cols: Q K X C
[127 119 148 140] -> J989
[115 100 202 183] -> J335
[106 134 124 143] -> J853
col: [202 124]
X
col: [100 134]
K

cols: A B T R F W E J H G
[175  67  78 181 107 195 117 108 114 156] : J674
[155 121 105 100 189 164 169 189 178 145] : J119
[155 121 105 100 189 164 169 189 178 158] : J156
[175  67  78 181 107 195 117 188 180 163] : J966
[179  90  76 132 162 195 156 163 156 174] : J664
col: [181 132]
R
col: [178 178]
H
col: [108 189]
J
col: [189 188 163]
J
col: [189 189 107 162]
F

cols: M Z P N Y D S L
[123  92  94 171  92  88 158  94]  J156
[130  89  94 158  79  86 165  79]  J853
[ 91 166 171  67 152 177  70 161]  J674
[182  87 148 171  88 145 160  77]  J335
[ 85 153 186  67 160 190  66 148]  J79
[188  71 173 189  71 185 189  67]  J4
[184  76 175 180  77 187 174  72]  J451
[ 99 148 143  94 143 150  84 144]  J27
[100  97 189  88  86 190  89 100]  J989
[169  87 123 189  84 122 184  97]  J664
col: [ 67 171  67 189 180]
N
col: [ 94 171 148 186 173 175 143]
P
col: [158  67 171  67]
N
col: [158  67 171  67 189 180  94  88]
N

cols: siz vare sig laku lusi vekam deget vas Zupon semu
[146 165 165  97  69 119 155 189 140  87] -> J27
[ 97 148 202 161  82 149 122 163 129  80] -> J451
[121 169 185  94  59 142 138 161 123  69] -> J156
[113 166 182 115  50 146 129 150 112  64] -> J79
col: [161 150]
vas
col: [59 50]
lusi
col: [146  97]
siz
col: [80 69 64]
semu
col: [121 113]
siz
col: [119 149]
vekam
col: [ 97 161  94]
laku

cols: ruvi liva Fili lutu rado sabep keto Bil
[ 71 185  71 184  71  71  93  86]  J4
[188  68 188  68 188 188 167 171]  J79
[179  77 179  77 179 180 164 162]  J674
[ 70 186  70 186  70  70  91  86]  J156
[ 74 182  74 182  74  74  94  89]  J966
asked: [188  68 188  68 188 188 167 171]
J79
col: [ 71 188 180]
sabep

cols: rodab vilo num lenon
[193 181 145  81] = J451
[116 193  96 180] = J27
[186 114 148 177] = J674
[ 83 153 116 135] = J989
[ 92 159  98 101] = J79
col: [116 186  83]
rodab
col: [83 92]
rodab

cols: doz Rim kopeg laka
[ 84 112 115 132]  J989
[ 72  86 191 143]  J4
[96 99 89 96]  J335
[165 150 175 114]  J853
col: [84 72 96]
doz
col: [112  86  99]
Rim
col: [ 72  96 165]
doz

cols: zibi zenu pab suv
[146 126  96 119] = J335
[152 150  91 172] = J27
[164 134  65 136] = J664
[155 142  86 154] = J79
[137 159 117 190] = J674
[140 134 107 136] = J853
[143 130 102 127] = J156
[149 117  96 110] = J989
[130 155 128 181] = J119
[146 142 102 154] = J4
[146 163 102 199] = J451
[130 138 123 154] = J966
col: [164 155 137 140 143 149 130 146 146]
zibi
col: [155 137]
zibi
col: [146 152 164 155 137 140 143 149 130 146 146]
zibi
col: [136 127 110 181]
suv
col: [159 134 130]
zenu

cols: busim tavaz goso vevul zes deka bodo rig Ped
[110  95 158  92  92  90 124 168 151]  J27
[127 105 132  93 114  94 103 136 147]  J664
[104  98 165  92  89  69 127 169 143]  J451
[131 161 119 190 127 174 162 107 107]  J335
[130 104 164  66 135  88  98 152 172]  J674
[142 171 104 187 165 192 156  95  95]  J79
[139 152 107 152 141 154 135 103 113]  J853
[134 172 126 206 150 204 177 111  99]  J4
[110  95 158  97  92  90 124 168 151]  J966
col: [114  89 127 135 165]
zes
col: [127 104 131 130 142 139]
busim
col: [151 147 143 107 172  95 113  99]
Ped
col: [165 119 164 104]
goso
col: [ 95 105  98 161 104 171 152]
tavaz

cols: bezo tif nebu vuru lopiv
[ 68  69  71 118 182] -> J27
[ 68  69  71 151 189] -> J966
[ 68  69  71 151 198] -> J156
[ 88  62  73 168  97] -> J335
col: [151 151 168]
vuru

cols: gage Kasab burub Ruri Met
[131 178  77  71 132]  J989
[133 148  85  85 128]  J853
[118 135  61 155 142]  J4
[104 127 154 169 141]  J27
[118 135  61  53 130]  J674
[131 178  77  71 135]  J451
col: [142 141 130 135]
Met
col: [ 61 154  61  77]
burub
col: [169  53]
Ruri
col: [ 71  85 155 169]
Ruri

cols: tupe lep sosul kiku liriv
[153 128 120 164 122]  J664
[131 130 126 162 107]  J853
[115 167 111  92 159]  J119
[162 131 130 143 120]  J27
[148 125 126 167 110]  J79
[ 61 146 115 111 117]  J156
[126 107 161 119 117]  J966
col: [159 120 110 117 117]
liriv
col: [107 159 120]
liriv
col: [148  61]
tupe
col: [167 131 125 146 107]
lep

cols: zelep giku Mikit bugus munu Bitiv Pav
[104  77 150  75 145 101 108] : J156
[ 91  80 110 119 156  98 102] : J79
[ 63  91 167  98 121 132  98] : J27
[ 86 177  90 188 128 173 167] : J119
col: [91 63 86]
zelep
col: [77 80 91]
giku
col: [132 173]
Bitiv

cols: kosoz bivan rupu Pabal
[106 104 151 118]  J989
[ 84  69 165 107]  J674
[144 140 105 144]  J451
[112 113 157 102]  J27
col: [107 144]
Pabal
col: [165 105 157]
rupu
col: [106  84 144]
kosoz
col: [151 165 105]
rupu
col: [118 107 144]
Pabal

cols: pil fon tatu gad bivo
[155 146 187 105 156] : J79
[155 146 187 105  94] : J4
[ 91 120 116 138 157] : J335
[ 98 119 105 138 156] : J27
col: [105 138]
gad
col: [105 105]
gad
col: [155  91  98]
pil
col: [116 105]
tatu
col: [138 138]
gad

cols: Lura mot Nelum buzu mosob viv tis Zako das bagur
[130 108 140 155  91 152 154  92 160 161] -> J989
[110 151 106 158 163 104 157 162 106 162] -> J27
[110 148  67 182 143  90 181 142 100 179] -> J674
[138 184 155  94 182 140  91 190 117  80] -> J156
[156 129  81 123 135  75 120 133  66 112] -> J335
col: [179  80 112]
bagur
col: [110 138 156]
Lura
col: [104  90 140  75]
viv

cols: sedu maz guf los
[205 116  49 122] -> J989
[156 193  84 105] -> J966
[151 183  89 111] -> J451
[137 114 112 145] -> J4
[118 133 132 128] -> J79
col: [193 183]
maz
col: [111 145]
los
col: [112 132]
guf
col: [151 137 118]
sedu
col: [114 133]
maz

